Here is a tiny trained network, its code and every weight. The questions are about switching its units off for an input and a class, where a switched-off unit gives its printed mean instead of its output.

import numpy as np


def w(rows, s, z=0):
    codes = np.array(rows[::2]) - 128.0
    scale = np.full(codes.shape[1], s)
    scale[-1] = z or s
    return codes * scale


def f(y):
    return np.maximum(y, 0)


def log_softmax(a):
    a = a - a.max(-1, keepdims=True)
    return a - np.log(np.exp(a).sum(-1, keepdims=True))


def net(x, mask):
    res = np.array(x, float).reshape(1, 7) / 4 @ E
    y = f(res @ A[0][:, :-1].T + A[0][:, -1])
    res = res + np.where(mask, y, B[0][:, -1]) @ B[0][:, :-1]
    return log_softmax(res[-1] @ U[:, :-1].T + U[:, -1])


A, B = {}, {}
E = w([
[138,75,52,62,151,206,154,121,109,23],'x0',
[121,208,201,113,28,201,59,124,146,3],'x1',
[168,138,131,157,135,59,30,203,64,48],'x2',
[196,179,93,158,85,178,236,28,167,105],'x3',
[193,64,189,106,91,157,206,130,60,154],'x4',
[156,87,83,84,149,72,66,77,231,57],'x5',
[109,130,91,84,147,113,95,58,147,122],'x6',
],0.0053)
A[0] = w([
[116,61,123,167,151,137,168,78,164,125,161],'N0',
[123,83,154,122,170,169,126,199,60,160,97],'N1',
[106,169,176,164,116,79,73,216,109,3,252],'N2',
[135,118,102,72,113,181,145,166,139,90,171],'N3',
[177,97,114,194,134,115,215,98,90,133,228],'N4',
[82,55,137,60,198,118,113,176,77,147,213],'N5',
[152,178,79,79,117,167,131,86,172,35,211],'N6',
[80,99,84,135,195,105,137,146,87,147,227],'N7',
[85,186,187,226,93,163,196,110,82,151,145],'N8',
[91,163,107,199,142,80,66,190,92,89,58],'N9',
],0.0066,0.002)
B[0] = w([
[166,119,79,144,191,113,150,99,139,153,190],'N0',
[97,55,137,95,134,226,175,76,128,69,196],'N1',
[188,161,188,174,168,73,116,117,111,72,254],'N2',
[34,117,129,69,221,184,108,60,162,149,186],'N3',
[166,121,70,76,139,99,187,138,201,209,227],'N4',
[64,103,147,24,178,169,156,94,128,18,215],'N5',
[60,92,156,62,150,204,75,63,144,30,242],'N6',
[82,42,67,61,219,153,205,69,240,101,204],'N7',
[161,92,109,169,1,199,132,194,33,187,224],'N8',
[228,141,63,114,225,16,78,158,154,226,193],'N9',
],0.0052,0.0061)
U = w([
[153,153,222,197,76,122,75,117,54,56,75],'0',
[4,64,105,43,144,219,142,21,174,49,212],'1',
[160,118,104,211,9,166,160,184,95,223,4],'2',
[191,117,79,132,195,1,133,74,187,192,172],'3',
],0.0059,0.002)

Each question gives the input, the list of numbers given to net, and the class t.
The units are the neurons (one row each of A and B). Each row of codes is followed by its name. A weight is (code - 128) times the scale printed after its matrix; where a second scale follows, it is the last column's (A, B and U).
mask holds one flag per neuron, in row order. A switched-off neuron (its flag False) gives its mean, the last column of its row in B, instead of its output. The means were averaged over made-up inputs and are rounded, as every weight is.
A unit's drop is (log p(t) with every unit on - log p(t) with that unit switched off) / (log p(t) with every unit on - log p(t) with every unit switched off).
The circuit of an input: a set's keep is (log p(t) with only the set's units on - log p(t) with every unit switched off) / (log p(t) with every unit on - log p(t) with every unit switched off). Starting from all 10 units, units are removed one at a time, each time the one whose removal leaves the highest keep (on an exact tie, the one counted first), for as long as the keep stays at least 0.8.
units of the circuit, in order: the units of the circuit, biggest drop first
top k neurons: the k neurons with the biggest drops, biggest first
drop when u is switched off: that unit's drop, to one decimal
input [-7,-7,0,-7,6,-4,8], class 1: units of the circuit, in order => (N5, N1)
input [-5,-6,-6,5,-1,-3,-8], class 2: units of the circuit, in order => (N8)
input [5,0,-7,6,8,-7,8], class 2: units of the circuit, in order => (N8, N5)
input [4,-4,6,-8,-2,-7,-8], class 1: top 3 neurons => (N1, N5, N7)
input [0,8,5,-8,2,7,4], class 0: top 3 neurons => (N2, N7, N4)
input [2,-8,8,-7,3,6,-7], class 1: top 3 neurons => (N5, N1, N7)
input [4,0,6,-3,-4,-3,-6], class 3: drop when N9 is switched off => 1.1
input [0,-6,3,-5,3,-8,2], class 1: drop when N4 is switched off => 0.0
input [-3,5,0,-4,1,8,-8], class 0: drop when N5 is switched off => 0.0
input [-3,-8,-4,6,-1,-8,4], class 2: drop when N0 is switched off => -0.1
